Below is a small trained network, with its code and all its weights. Each question gives an input and a class and asks what happens when units are switched off, that is, made to give their printed mean instead of their output.

import numpy as np


def w(rows, s, z=0):
    codes = np.array(rows[::2]) - 128.0
    scale = np.full(codes.shape[1], s)
    scale[-1] = z or s
    return codes * scale


def norm(h):
    return h / np.sqrt((h * h).mean(-1, keepdims=True) + 1e-5)


def f(y):
    return np.maximum(y, 0)


def log_softmax(a):
    a = a - a.max(-1, keepdims=True)
    return a - np.log(np.exp(a).sum(-1, keepdims=True))


def net(x, mask):
    res = np.array(x, float).reshape(1, 5) / 4 @ E
    u = 0
    for l in range(4):
        y = f(norm(res) @ A[l][:, :-1].T + A[l][:, -1])
        res = res + np.where(mask[u : u + 4], y, B[l][:, -1]) @ B[l][:, :-1]
        u += 4
    return log_softmax(norm(res)[-1] @ U[:, :-1].T + U[:, -1])


A, B = {}, {}
E = w([
[71,173,115,138,112,255,165],'x0',
[177,149,201,176,14,139,99],'x1',
[87,52,147,87,87,116,75],'x2',
[100,49,66,56,125,171,138],'x3',
[173,203,175,121,89,193,203],'x4',
],0.006)
A[0] = w([
[189,145,121,131,176,50,14,8],'0.n1',
[253,154,243,163,36,136,156,13],'0.n2',
[189,165,208,146,119,146,137,122],'0.n3',
[136,107,133,189,166,13,118,5],'0.n4',
],0.0063,0.0029)
B[0] = w([
[128,101,154,162,183,45,119,184],'0.n1',
[184,130,215,3,18,94,130,254],'0.n2',
[74,156,143,88,51,140,246,211],'0.n3',
[169,121,157,165,127,97,104,183],'0.n4',
],0.011,0.0053)
A[1] = w([
[89,254,155,188,138,155,191,2],'1.n1',
[194,210,167,143,70,159,177,127],'1.n2',
[190,158,148,99,118,108,151,93],'1.n3',
[126,164,54,95,161,134,203,100],'1.n4',
],0.0074,0.0021)
B[1] = w([
[189,253,229,209,234,219,92,178],'1.n1',
[124,212,197,29,25,67,116,254],'1.n2',
[139,89,46,55,29,122,181,194],'1.n3',
[123,129,6,183,168,124,238,180],'1.n4',
],0.007,0.006)
A[2] = w([
[193,254,142,176,94,168,149,171],'2.n1',
[72,110,129,159,132,151,90,101],'2.n2',
[129,116,165,199,164,48,95,20],'2.n3',
[35,56,138,79,140,177,25,4],'2.n4',
],0.0076,0.0018)
B[2] = w([
[92,184,161,110,183,143,130,255],'2.n1',
[231,2,174,99,99,113,95,151],'2.n2',
[250,141,100,161,205,48,144,199],'2.n3',
[106,197,141,199,96,176,15,192],'2.n4',
],0.0071,0.0053)
A[3] = w([
[90,55,1,105,83,161,229,162],'3.n1',
[185,5,145,55,115,111,91,73],'3.n2',
[70,69,117,83,69,175,13,21],'3.n3',
[77,185,185,168,180,209,140,6],'3.n4',
],0.0059,0.0019)
B[3] = w([
[9,68,83,146,120,105,138,241],'3.n1',
[147,136,108,194,183,127,122,243],'3.n2',
[204,124,132,129,101,190,108,251],'3.n3',
[165,152,183,184,197,151,144,208],'3.n4',
],0.011,0.0026)
U = w([
[141,167,221,14,37,115,146,253],'0',
[148,76,136,136,98,237,8,61],'1',
[189,78,141,143,170,29,71,127],'2',
[30,77,57,120,160,156,148,100],'3',
[109,221,169,132,205,213,169,17],'4',
],0.013,0.0021)

Each question gives the input, the list of numbers given to net, and the class t.
The units are the neurons (one row each of A and B). Each row of codes is followed by its name. A weight is (code - 128) times the scale printed after its matrix; where a second scale follows, it is the last column's (A, B and U).
mask holds one flag per neuron, layer by layer. A switched-off neuron (its flag False) gives its mean, the last column of its row in B, instead of its output. The means were averaged over made-up inputs and are rounded, as every weight is.
A unit's drop is (log p(t) with every unit on - log p(t) with that unit switched off) / (log p(t) with every unit on - log p(t) with every unit switched off).
The circuit of an input: a set's keep is (log p(t) with only the set's units on - log p(t) with every unit switched off) / (log p(t) with every unit on - log p(t) with every unit switched off). Starting from the 12 units with the biggest drops (on a tie, the unit counted first), units are removed one at a time, each time the one whose removal leaves the highest keep (on an exact tie, the one counted first), for as long as the keep stays at least 0.8.
units of the circuit, in order: the units of the circuit, biggest drop first
unit that matters most: the unit with the biggest drop
k most important neurons: the k neurons with the biggest drops, biggest first
k most important neurons of layer l: the k neurons of layer l with the biggest drops, biggest first
drop of u: that unit's drop, to one decimal
input [7,-8,8,8,-5], class 1: 2 most important neurons	[2.n4, 0.n3]
input [-2,5,3,3,-1], class 1: unit that matters most	0.n3
input [5,-5,6,6,-3], class 1: 3 most important neurons	[2.n4, 0.n3, 3.n3]
input [2,-7,-1,5,7], class 3: units of the circuit, in order	[1.n4, 3.n1]
input [0,-1,3,5,6], class 3: 2 most important neurons	[0.n2, 3.n1]
input [6,-6,-1,0,-2], class 3: units of the circuit, in order	[3.n1, 1.n2]
input [-2,-2,-8,1,3], class 4: 2 most important neurons	[0.n2, 1.n1]
input [-1,2,-4,-8,-6], class 2: 2 most important neurons	[0.n1, 2.n3]
input [-3,-4,-2,-1,5], class 4: 2 most important neurons of layer 1	[1.n1, 1.n4]
input [2,-6,2,2,-4], class 3: 2 most important neurons	[0.n2, 1.n4]
input [5,-8,8,-1,4], class 3: 2 most important neurons	[1.n4, 0.n2]
input [0,-3,-6,2,5], class 4: 2 most important neurons	[0.n2, 1.n1]
input [7,-6,-1,6,3], class 3: drop of 3.n1	0.2
input [7,4,-8,3,-2], class 4: units of the circuit, in order	[0.n2]
input [7,-3,3,-7,3], class 4: drop of 1.n1	0.4
input [4,2,-3,5,0], class 4: drop of 0.n2	1.5
